The symbols move the items like this.
NC: κ>MF, φ>ZF, ω>NZ, η>BD
RP: κ>ZD, φ>HR, ω>BM, η>CZ
LL: κ>BM, φ>JC, ω>RT, η>TH
LD: κ>HR, φ>BZ, ω>JC, η>BM
QT: κ>., φ>BB, ω>LF, η>BH
GS: κ>BZ, φ>RP, ω>QR, η>JC
BF: κ>LJ, φ>ZS, ω>MZ, η>LZ
TB: κ>MZ, φ>FC, ω>DP, η>MJ
PJ: κ>ZJ, φ>JG, ω>QQ, η>MD
BQ: κ>BN, φ>NM, ω>HT, η>SN
MN: κ>JT, φ>FM, ω>RG, η>FL
TH: κ>RP, φ>LD, ω>LL, η>QR
FT: κ>PP, φ>CF, ω>NH, η>FJ
JQ: κ>SD, φ>MN, ω>PF, η>QL
TM: κ>RT, φ>RJ, ω>JB, η>SZ
GJ: κ>FZ, φ>NC, ω>HP, η>SJ
BR: κ>NH, φ>GT, ω>SQ, η>HM
LJ: κ>JL, φ>CD, ω>RR, η>PH
JG: κ>MJ, φ>DP, ω>RH, η>ZP
ZH: κ>QR, φ>LL, ω>BS, η>RJ
PP: κ>MD, φ>QQ, ω>CN, η>JN
SN: κ>PC, φ>CR, ω>BQ, η>JP
BD: κ>SF, φ>DG, ω>NC, η>FZ
FC: κ>HJ, φ>LZ, ω>DR, η>PR
MZ: κ>RR, φ>HJ, ω>PR, η>BF
FL: κ>QP, φ>HL, ω>MN, η>SD
MJ: κ>BF, φ>PR, ω>TB, η>GN
NT: κ>SJ, φ>HP, ω>LP, η>CD
GR: κ>RH, φ>MD, ω>JN, η>FS
RJ: κ>GS, φ>TH, ω>ZH, η>NB
ZD: κ>NM, φ>JP, ω>HS, η>HT
DN: κ>BB, φ>MP, ω>NL, η>LF
MF: κ>LF, φ>NL, ω>DG, η>SF
QR: κ>CZ, φ>BM, ω>TH, η>GS
NZ: κ>DG, φ>QM, ω>CQ, η>NC
QQ: κ>ZP, φ>RH, ω>FS, η>PJ
MP: κ>., φ>., ω>BH, η>BG
CQ: κ>ZF, φ>FZ, ω>SJ, η>NZ
GN: κ>LZ, φ>MZ, ω>MJ, η>DR
PC: κ>GT, φ>DJ, ω>BN, η>SQ
RQ: κ>FS, φ>JN, ω>GM, η>CF
ZF: κ>NL, φ>FF, ω>QM, η>DG
JL: κ>NC, φ>CQ, ω>CP, η>HP
PR: κ>ZS, φ>BC, ω>FC, η>MZ
BS: κ>TH, φ>RT, ω>SZ, η>ZH
CH: κ>FM, φ>SD, ω>QL, η>RG
JN: κ>GB, φ>PJ, ω>PP, η>GR
BM: κ>HS, φ>RC, ω>LD, η>RP
ZS: κ>CD, φ>LP, ω>HJ, η>RR
BZ: κ>BQ, φ>ZD, ω>CZ, η>RC
QP: κ>RJ, φ>BS, ω>JT, η>JB
CF: κ>QQ, φ>GR, ω>RQ, η>CN
CP: κ>NZ, φ>SJ, ω>CD, η>JL
HS: κ>DL, φ>SN, ω>HR, η>ZD
CR: κ>DJ, φ>BR, ω>NM, η>BN
HR: κ>JP, φ>BQ, ω>RC, η>HS
HL: κ>BS, φ>TM, ω>FM, η>JT
GM: κ>GR, φ>PP, ω>FJ, η>RQ
ZP: κ>GN, φ>TB, ω>JG, η>ZJ
QM: κ>MC, φ>SF, ω>FZ, η>ZF
MH: κ>FC, φ>GN, ω>ZJ, η>DP
JP: κ>SQ, φ>BN, ω>SN, η>DL
JT: κ>ZH, φ>SZ, ω>HL, η>QP
DP: κ>PR, φ>DR, ω>MH, η>TB
NL: κ>BG, φ>BH, ω>MC, η>DN
JB: κ>NB, φ>ZH, ω>QP, η>TM
DL: κ>BR, φ>PC, ω>JP, η>NM
NH: κ>CN, φ>RQ, ω>BL, η>FT
HT: κ>CR, φ>DL, ω>ZD, η>BQ
HJ: κ>NT, φ>PH, ω>BC, η>ZS
FZ: κ>FF, φ>MF, ω>BD, η>QM
LF: κ>., φ>BG, ω>DN, η>QT
RT: κ>LD, φ>GS, ω>NB, η>LL
SQ: κ>BL, φ>FB, ω>PC, η>BR
FJ: κ>JN, φ>CN, ω>FT, η>GM
FS: κ>JG, φ>GB, ω>GR, η>QQ
BG: κ>., φ>., ω>MP, η>BB
HP: κ>BD, φ>NZ, ω>JL, η>GJ
ZJ: κ>DR, φ>MJ, ω>ZP, η>MH
RG: κ>HL, φ>HZ, ω>CH, η>MN
FF: κ>BH, φ>LF, ω>SF, η>MC
GB: κ>DP, φ>ZJ, ω>MD, η>RH
NB: κ>JC, φ>QR, ω>RJ, η>RT
CD: κ>CQ, φ>GJ, ω>NT, η>CP
BB: κ>., φ>., ω>BG, η>.
HZ: κ>TM, φ>QP, ω>SD, η>FM
SZ: κ>LL, φ>NB, ω>TM, η>BS
MC: κ>MP, φ>QT, ω>FF, η>NL
CZ: κ>HT, φ>HS, ω>RP, η>BZ
PF: κ>FL, φ>RG, ω>., η>JQ
CN: κ>PJ, φ>FS, ω>CF, η>PP
GT: κ>RQ, φ>FJ, ω>FB, η>BL
DJ: κ>FJ, φ>NH, ω>HM, η>FB
BL: κ>CF, φ>GM, ω>GT, η>NH
NM: κ>HM, φ>SQ, ω>DL, η>CR
DG: κ>DN, φ>MC, ω>ZF, η>MF
JC: κ>RC, φ>CZ, ω>GS, η>LD
LZ: κ>PH, φ>RR, ω>BF, η>BC
RC: κ>SN, φ>HT, ω>BZ, η>HR
MD: κ>MH, φ>ZP, ω>PJ, η>GB
BC: κ>LP, φ>LJ, ω>LZ, η>HJ
SF: κ>QT, φ>DN, ω>MF, η>FF
QL: κ>HZ, φ>FL, ω>JQ, η>CH
DR: κ>BC, φ>BF, ω>GN, η>FC
PH: κ>HP, φ>CP, ω>LJ, η>LP
RH: κ>TB, φ>MH, ω>GB, η>JG
LP: κ>GJ, φ>JL, ω>PH, η>NT
SJ: κ>QM, φ>BD, ω>GJ, η>CQ
BH: κ>., φ>., ω>QT, η>MP
SD: κ>JB, φ>JT, ω>FL, η>HZ
FM: κ>SZ, φ>JB, ω>HZ, η>HL
RR: κ>CP, φ>NT, ω>ZS, η>LJ
HM: κ>FT, φ>BL, ω>BR, η>DJ
FB: κ>GM, φ>FT, ω>DJ, η>GT
BN: κ>FB, φ>HM, ω>CR, η>PC

The rows follow the links: the fewer symbols apart two items are, the more alike their rows tend to be.

Rows of some items; one shown again gets a slightly different row:
FL	-118,-327,-182,-321,-157,-3,623,-302,-98,-84,497,848,-256,713,-308,-309,-346,180,1069,529,-236,755,-23,525,183,260,-428,21,-522,24,-82,-16,-1,-264,-282,148,-208,-538,-346,553,503,-441,-444,48,340,112,-142,-42,591,335,-360,-177,-40,-408,342,618,17,-132,-367,-81,336,714,-172,-251,421
FB	684,410,-61,254,-417,396,523,-521,496,-830,236,116,192,-29,130,172,-233,-281,298,482,65,307,-25,-343,-79,655,-351,9,-730,-306,418,34,161,276,38,-65,70,-969,-964,147,145,225,38,-51,113,-791,133,-116,522,276,71,121,394,-744,249,708,222,-546,-57,-299,253,302,-101,-226,231
SD	-148,-380,-175,-332,-119,-35,619,-273,-140,-27,520,877,-283,709,-307,-303,-321,192,1089,518,-251,765,-40,560,169,221,-421,31,-471,57,-115,-30,-23,-302,-294,172,-222,-501,-330,599,544,-479,-460,44,339,128,-121,-52,591,363,-421,-161,-56,-345,349,587,-25,-115,-358,-57,297,728,-181,-245,375
ZP	-420,-257,-61,-398,361,-550,-395,416,-339,709,-262,-15,-243,-199,-77,-15,323,234,-263,-401,157,-1,-198,295,59,-702,363,285,800,552,-476,-25,-336,-418,-324,233,-8,888,825,86,7,-236,-289,183,157,779,-154,-12,-552,-376,-222,-35,-298,676,-134,-633,-442,557,398,473,-372,-188,54,8,-127
NC	726,764,92,410,-156,132,-273,-57,546,-530,-427,-757,359,-904,434,506,312,-429,-986,-237,441,-441,-139,-824,-235,80,274,200,159,-65,290,41,-8,342,138,-42,317,-100,-292,-351,-339,641,327,18,-85,-639,200,-87,-331,-279,330,292,335,-104,-144,-190,33,-190,578,15,-267,-511,80,-19,-235
HS	-645,-543,185,188,69,412,108,6,-417,195,375,225,30,931,-269,-501,-434,224,574,190,-638,-235,576,435,118,365,-302,-733,-539,-616,112,-18,436,286,566,-377,-229,-175,3,-302,-74,-224,352,-326,-502,55,-20,276,472,471,147,-256,-211,-101,-11,265,465,-189,-997,-497,444,135,8,399,61
ZH	-664,-711,-81,-452,118,-171,315,21,-504,483,427,825,-367,867,-431,-509,-277,397,995,285,-374,541,77,809,236,-91,-279,-108,-148,103,-327,-22,-28,-412,-228,102,-308,59,265,429,374,-649,-384,3,134,599,-214,57,336,279,-371,-274,-339,65,183,225,-41,162,-485,5,252,548,-126,-32,247
BS	-615,-656,-126,-444,84,-173,365,-1,-470,445,440,821,-372,847,-411,-504,-292,377,1040,307,-352,577,75,785,212,-104,-277,-74,-159,130,-309,-53,-41,-410,-238,127,-291,-2,211,467,427,-625,-406,45,201,582,-196,47,384,275,-404,-262,-307,23,210,262,-67,158,-461,38,253,571,-115,-64,273
DL	-115,-129,172,377,-163,608,265,-252,-20,-335,348,43,197,618,-73,-262,-443,-25,414,318,-470,-205,482,25,22,657,-362,-596,-788,-711,372,2,466,454,565,-418,-99,-630,-482,-279,-70,80,400,-297,-432,-459,104,157,587,466,249,-134,61,-481,51,514,540,-446,-792,-553,449,127,-18,265,94
CQ	684,715,88,436,-144,202,-318,-23,480,-506,-428,-808,362,-852,417,496,277,-406,-994,-268,367,-551,-88,-833,-233,130,276,117,131,-138,321,44,31,424,224,-135,297,-63,-270,-436,-379,629,411,-21,-160,-644,200,-50,-317,-276,392,257,325,-88,-162,-193,61,-185,491,-46,-235,-555,97,37,-237
CN	661,370,-296,-374,-262,-335,389,-260,406,-354,40,378,-173,-474,85,317,184,-122,186,277,471,806,-593,-120,-10,-107,-48,730,94,598,-114,-13,-402,-430,-758,464,83,-292,-412,703,468,-56,-654,336,772,-133,-65,-311,12,-149,-382,170,242,-288,284,288,-423,-19,734,407,-171,376,-129,-587,249
CF	731,411,-302,-315,-292,-267,432,-327,461,-478,63,357,-139,-435,106,336,128,-185,209,317,445,804,-569,-164,-35,36,-88,671,-25,479,-22,5,-352,-324,-687,426,107,-444,-538,654,459,12,-578,296,737,-258,-20,-332,103,-82,-321,182,289,-395,309,390,-344,-90,687,312,-139,415,-145,-597,278
BD	743,744,63,353,-131,98,-276,-52,563,-545,-422,-731,356,-951,420,542,328,-436,-982,-250,451,-421,-211,-819,-227,52,274,260,194,-7,277,52,-52,316,71,-29,324,-74,-298,-307,-330,612,294,40,-32,-608,201,-109,-352,-318,307,304,345,-75,-108,-184,-18,-154,630,72,-313,-504,107,-64,-231
FZ	776,760,31,320,-164,66,-270,-50,563,-521,-430,-712,296,-951,443,562,338,-409,-981,-236,475,-381,-225,-820,-243,33,291,301,207,29,263,53,-77,277,27,20,311,-54,-291,-263,-299,587,236,74,9,-600,191,-105,-371,-327,301,308,376,-90,-133,-188,-52,-115,675,106,-312,-480,64,-90,-206
NM	-19,-34,162,387,-208,596,304,-291,25,-408,330,56,216,536,-59,-220,-425,-51,404,317,-424,-165,425,-40,8,683,-360,-546,-817,-677,412,2,474,456,533,-364,-79,-704,-567,-266,-47,97,395,-270,-386,-516,90,154,593,458,291,-85,122,-514,84,518,527,-480,-732,-579,451,142,-8,199,103
DG	773,768,-13,215,-140,-52,-263,-28,562,-446,-453,-653,232,-1064,411,599,390,-384,-967,-281,549,-270,-330,-794,-249,-63,308,410,315,180,156,61,-177,159,-95,98,329,24,-208,-161,-257,540,119,112,128,-463,153,-154,-415,-379,200,308,332,-32,-96,-251,-162,-51,779,206,-381,-428,65,-175,-189
FC	-543,-227,165,33,386,-205,-664,505,-396,653,-360,-491,33,-179,7,-49,249,155,-625,-593,-42,-675,168,40,-23,-511,405,-180,637,58,-231,-14,-11,43,238,-119,12,919,856,-463,-399,33,289,-82,-390,515,-20,166,-572,-282,179,-27,-293,719,-365,-751,-64,415,21,134,-262,-552,142,353,-351
BM	-897,-793,86,-104,188,121,94,119,-611,553,380,452,-165,1042,-394,-605,-380,372,795,119,-622,-11,457,733,199,58,-239,-553,-268,-293,-159,-35,263,-45,298,-221,-310,119,368,-61,98,-485,76,-207,-333,501,-130,251,349,379,-96,-315,-368,160,-3,115,269,77,-890,-283,362,262,-20,322,74
LJ	23,271,263,475,138,218,-613,238,52,8,-432,-865,329,-447,253,179,171,-182,-976,-455,47,-898,264,-507,-170,-47,316,-300,239,-302,215,35,207,480,518,-332,188,366,240,-738,-598,485,639,-174,-551,-228,162,129,-406,-206,487,93,9,265,-353,-485,226,2,64,-144,-172,-700,192,389,-370
FJ	827,498,-227,-47,-420,30,521,-482,594,-766,153,295,6,-311,152,316,-26,-268,259,451,339,650,-396,-310,-33,342,-223,475,-388,186,220,33,-147,-80,-422,264,114,-772,-852,522,383,101,-378,184,531,-590,49,-264,320,68,-168,187,408,-641,356,607,-99,-330,435,73,31,433,-140,-515,287
GR	345,177,-299,-497,-45,-541,163,-26,158,30,-64,349,-286,-442,13,238,293,14,90,59,448,695,-616,61,37,-426,140,753,448,741,-323,-30,-496,-571,-790,529,63,163,68,674,400,-183,-689,366,744,283,-130,-266,-224,-299,-441,127,39,56,178,-49,-568,268,765,541,-337,261,-100,-518,156
MJ	-546,-283,85,-130,404,-349,-593,509,-426,762,-340,-315,-106,-143,-13,-73,292,205,-506,-552,12,-443,52,179,8,-615,422,-13,745,241,-357,-47,-138,-165,45,19,4,970,926,-275,-251,-94,79,26,-216,684,-81,126,-605,-326,3,-71,-322,777,-304,-751,-205,504,148,255,-290,-454,122,270,-290

Each walk starts at a row. The symbols on each line, taken left to right, move it on to the next item.
Each answer is a row, close to the row of the item it stands for.
---
-385,-352,190,316,-27,549,178,-138,-231,-78,348,126,129,811,-175,-405,-447,87,483,226,-584,-261,535,234,86,534,-326,-695,-692,-692,269,-17,481,395,607,-425,-161,-407,-243,-314,-89,-68,414,-317,-515,-211,40,218,514,464,228,-221,-74,-286,29,358,549,-325,-924,-545,460,111,-8,350,45
ω ω κ φ κ ω -> 732,468,-68,201,-428,337,539,-507,559,-846,241,162,176,-69,136,186,-201,-299,270,476,118,369,-119,-340,-83,614,-337,119,-677,-213,413,46,104,199,-61,1,81,-966,-964,225,212,222,-33,15,219,-793,119,-165,505,225,47,128,410,-757,269,717,177,-506,25,-243,209,334,-110,-266,266
φ ω φ φ φ φ ω κ φ -> -505,-180,192,114,380,-134,-674,483,-360,595,-367,-570,54,-179,50,-35,255,105,-691,-613,-48,-722,199,-20,-44,-473,406,-227,619,-2,-168,9,24,95,291,-184,26,868,802,-547,-453,82,350,-94,-455,458,-4,164,-571,-252,217,-32,-263,698,-398,-731,-18,367,-17,106,-251,-593,166,382,-371
---
748,723,-23,206,-115,-67,-262,-41,519,-414,-458,-635,239,-1026,434,588,420,-349,-959,-256,561,-238,-369,-742,-209,-104,334,438,347,233,158,68,-221,135,-168,112,320,68,-183,-141,-230,523,90,144,157,-456,144,-187,-458,-389,187,325,343,8,-106,-275,-187,-33,821,230,-384,-432,30,-180,-194
ω ω η η η -> 741,750,-27,170,-113,-130,-280,11,510,-384,-449,-627,197,-1038,414,572,417,-348,-940,-287,571,-213,-380,-721,-200,-174,340,460,405,258,120,50,-225,104,-196,177,312,113,-138,-121,-194,502,78,180,164,-401,104,-164,-477,-415,158,308,312,47,-104,-281,-219,-3,880,275,-431,-411,72,-163,-204
ω ω η η η -> 719,734,-40,115,-65,-151,-286,11,485,-327,-475,-608,196,-1048,391,576,442,-342,-963,-304,595,-173,-358,-689,-199,-182,348,468,467,301,87,32,-245,59,-214,169,341,157,-87,-101,-192,477,42,175,187,-360,123,-171,-508,-450,153,301,286,56,-118,-331,-254,51,856,298,-423,-418,31,-187,-212
---
619,674,123,459,-111,230,-336,-19,477,-453,-416,-807,377,-818,434,465,252,-393,-994,-280,342,-570,-25,-799,-249,135,271,66,105,-166,331,61,66,434,256,-181,313,-74,-270,-485,-419,641,455,-51,-202,-608,232,-35,-310,-236,438,257,301,-90,-187,-222,118,-173,413,-60,-240,-558,107,71,-269
η ω φ η η η η ω ω -> 776,791,24,286,-127,33,-277,-29,574,-493,-448,-694,298,-1008,427,552,369,-409,-968,-229,530,-314,-284,-807,-229,0,276,344,243,88,240,53,-119,237,-10,17,303,-23,-259,-232,-262,602,222,94,45,-557,170,-142,-377,-316,264,319,350,-58,-123,-200,-93,-105,730,120,-329,-455,73,-117,-206
ω ω η η η -> 787,772,0,268,-153,-4,-260,-54,557,-474,-467,-677,269,-1029,434,566,373,-388,-962,-249,525,-296,-314,-776,-227,-34,301,401,268,134,218,39,-130,216,-59,66,301,-11,-270,-225,-254,585,183,129,126,-531,152,-138,-401,-353,234,313,354,-63,-116,-225,-130,-85,782,170,-366,-428,74,-152,-199
---
-397,-548,-200,-439,-9,-156,479,-123,-309,241,474,871,-355,776,-361,-413,-281,311,1085,408,-265,719,-18,712,208,24,-348,10,-280,147,-239,-55,-33,-390,-283,175,-261,-214,-10,567,505,-595,-513,67,304,401,-199,-22,453,307,-440,-208,-215,-140,261,418,-91,50,-363,22,285,665,-122,-181,332
κ φ ω φ ω φ η -> -854,-737,143,-14,171,224,79,106,-588,439,387,354,-103,1025,-369,-590,-410,341,712,138,-631,-118,492,651,183,140,-256,-654,-359,-402,-71,-21,328,60,406,-277,-283,24,265,-161,4,-403,161,-261,-416,397,-77,273,378,396,-4,-328,-379,83,-25,138,328,21,-943,-353,409,206,-8,362,67
κ η ω ω ω η ω ω -> -723,-631,154,125,88,370,100,29,-460,262,371,241,-17,996,-300,-531,-432,240,643,141,-666,-204,554,482,132,325,-283,-730,-499,-554,79,-29,394,212,525,-396,-244,-143,78,-274,-61,-255,305,-304,-515,152,-29,267,453,422,126,-301,-240,-49,-33,241,464,-99,-990,-469,441,162,0,413,54
---
-513,-612,-168,-448,57,-175,428,-68,-387,341,450,859,-359,787,-402,-440,-292,364,1049,372,-312,651,9,769,224,-31,-294,-17,-218,149,-280,-65,-64,-409,-284,173,-279,-94,105,536,470,-630,-471,55,246,497,-231,28,403,284,-437,-221,-246,-66,255,331,-86,118,-421,32,269,596,-118,-121,318
κ φ κ ω ω φ φ κ -> 204,81,97,399,-271,571,354,-360,196,-554,300,41,219,398,-15,-105,-392,-142,345,378,-309,-87,339,-129,-20,701,-375,-451,-822,-635,430,18,404,452,455,-340,-39,-810,-708,-200,-25,169,343,-234,-294,-642,133,106,593,427,246,-26,210,-613,97,598,484,-547,-610,-537,409,167,-27,122,111
φ ω ω η ω ω η η -> 461,282,40,343,-369,511,437,-443,380,-733,265,75,226,203,75,21,-328,-210,318,452,-121,80,148,-258,-60,717,-359,-226,-802,-459,446,24,305,392,278,-225,17,-943,-889,-62,69,207,231,-145,-116,-786,134,0,563,357,164,40,314,-736,196,672,391,-559,-332,-441,343,230,-43,-26,179
---
-256,-435,-192,-402,-80,-101,564,-200,-192,80,497,906,-333,727,-349,-346,-329,253,1091,489,-243,771,-71,611,197,130,-400,29,-385,97,-175,-45,-54,-362,-329,168,-245,-378,-202,606,529,-518,-475,70,373,252,-152,-44,514,317,-391,-199,-88,-262,338,533,-52,-27,-333,-15,303,712,-138,-239,367
η η ω η φ φ η -> -787,-784,-52,-363,206,-138,224,97,-553,588,396,704,-341,926,-422,-560,-291,437,947,207,-433,393,197,824,201,-120,-245,-240,-138,34,-316,-63,35,-329,-71,38,-318,122,362,293,328,-627,-285,-32,24,657,-203,109,300,271,-296,-290,-381,167,94,132,-8,187,-614,-36,273,449,-71,65,200
ω η ω ω η ω ω ω κ -> -850,-808,-2,-323,194,-85,186,145,-629,601,393,653,-299,955,-444,-561,-311,432,885,175,-502,259,263,821,220,-97,-213,-323,-164,-45,-304,-77,112,-250,6,-34,-315,186,381,193,223,-606,-194,-88,-72,643,-151,131,285,287,-261,-323,-392,174,74,93,82,177,-693,-83,299,390,-80,165,141
---
-905,-797,97,-166,217,67,119,118,-635,562,382,496,-202,1018,-417,-589,-346,402,816,134,-588,56,400,743,203,20,-244,-525,-239,-240,-191,-49,233,-89,239,-187,-327,148,376,4,104,-518,22,-181,-267,564,-152,243,340,359,-115,-325,-411,160,0,82,204,108,-848,-253,342,281,-27,277,106
φ η φ η η κ -> 279,139,82,387,-323,566,376,-390,266,-585,280,45,243,346,16,-72,-380,-181,345,399,-272,-33,287,-161,-37,725,-391,-377,-829,-575,467,11,364,429,384,-282,-17,-852,-764,-148,-2,209,332,-199,-229,-697,144,57,608,404,254,-17,248,-664,138,614,469,-557,-507,-503,396,212,-33,69,128
η φ φ κ κ ω -> -7,-33,-250,-524,137,-630,-81,189,-100,388,-149,243,-299,-366,-44,129,328,131,-29,-165,380,452,-484,195,64,-635,224,628,700,739,-448,-17,-486,-603,-676,449,19,533,460,499,270,-245,-605,306,544,572,-151,-172,-404,-355,-410,49,-140,394,40,-329,-579,448,684,594,-384,100,-29,-328,30
---
-500,-423,200,270,-3,486,155,-74,-260,16,345,147,97,853,-205,-416,-469,118,517,208,-598,-258,567,271,88,467,-337,-737,-647,-643,195,-3,464,335,588,-405,-209,-356,-173,-322,-95,-111,408,-314,-527,-107,21,250,539,465,197,-256,-120,-192,-8,345,533,-295,-973,-548,459,113,-3,400,53
η φ ω ω κ η φ κ ω -> 839,507,-250,-133,-381,-62,537,-456,560,-689,136,335,-17,-362,139,316,27,-258,247,411,377,688,-470,-277,-59,260,-195,576,-276,266,128,21,-221,-167,-522,321,87,-709,-777,590,413,86,-460,227,627,-488,34,-276,261,23,-229,174,392,-587,351,526,-203,-255,496,133,-15,422,-147,-548,267
φ κ κ φ φ φ ω κ φ η -> 509,610,181,517,-86,277,-385,7,411,-427,-422,-878,391,-745,397,407,240,-358,-1020,-308,268,-690,29,-764,-221,142,268,-20,116,-229,331,46,104,485,354,-216,282,-23,-180,-567,-488,616,547,-85,-303,-586,225,2,-311,-206,471,232,279,-28,-195,-261,150,-199,302,-121,-206,-586,135,133,-287
---
-458,-289,-36,-325,369,-524,-467,452,-389,732,-273,-60,-209,-213,-79,-56,319,246,-294,-447,124,-102,-138,270,50,-692,386,217,785,474,-464,-49,-293,-405,-242,208,-36,948,866,26,-58,-204,-203,149,85,787,-151,14,-579,-357,-168,-36,-308,722,-190,-670,-386,550,333,422,-340,-241,41,52,-172
φ ω κ ω ω κ φ ω η -> 116,340,238,497,83,232,-565,207,117,-61,-420,-887,359,-487,284,207,184,-218,-978,-449,59,-912,239,-539,-172,17,304,-276,200,-345,255,45,194,497,532,-318,174,290,154,-733,-591,493,644,-181,-545,-282,185,140,-365,-182,517,140,76,208,-355,-439,222,-36,54,-152,-171,-695,178,358,-383
κ η ω ω ω η ω ω -> 330,482,222,538,-23,276,-477,78,299,-268,-404,-910,400,-629,365,317,196,-290,-1015,-395,159,-802,143,-706,-206,89,300,-177,126,-314,328,26,178,500,452,-287,221,138,-45,-654,-564,605,611,-141,-438,-499,210,86,-346,-179,496,165,194,51,-286,-322,208,-130,202,-147,-170,-651,152,258,-335
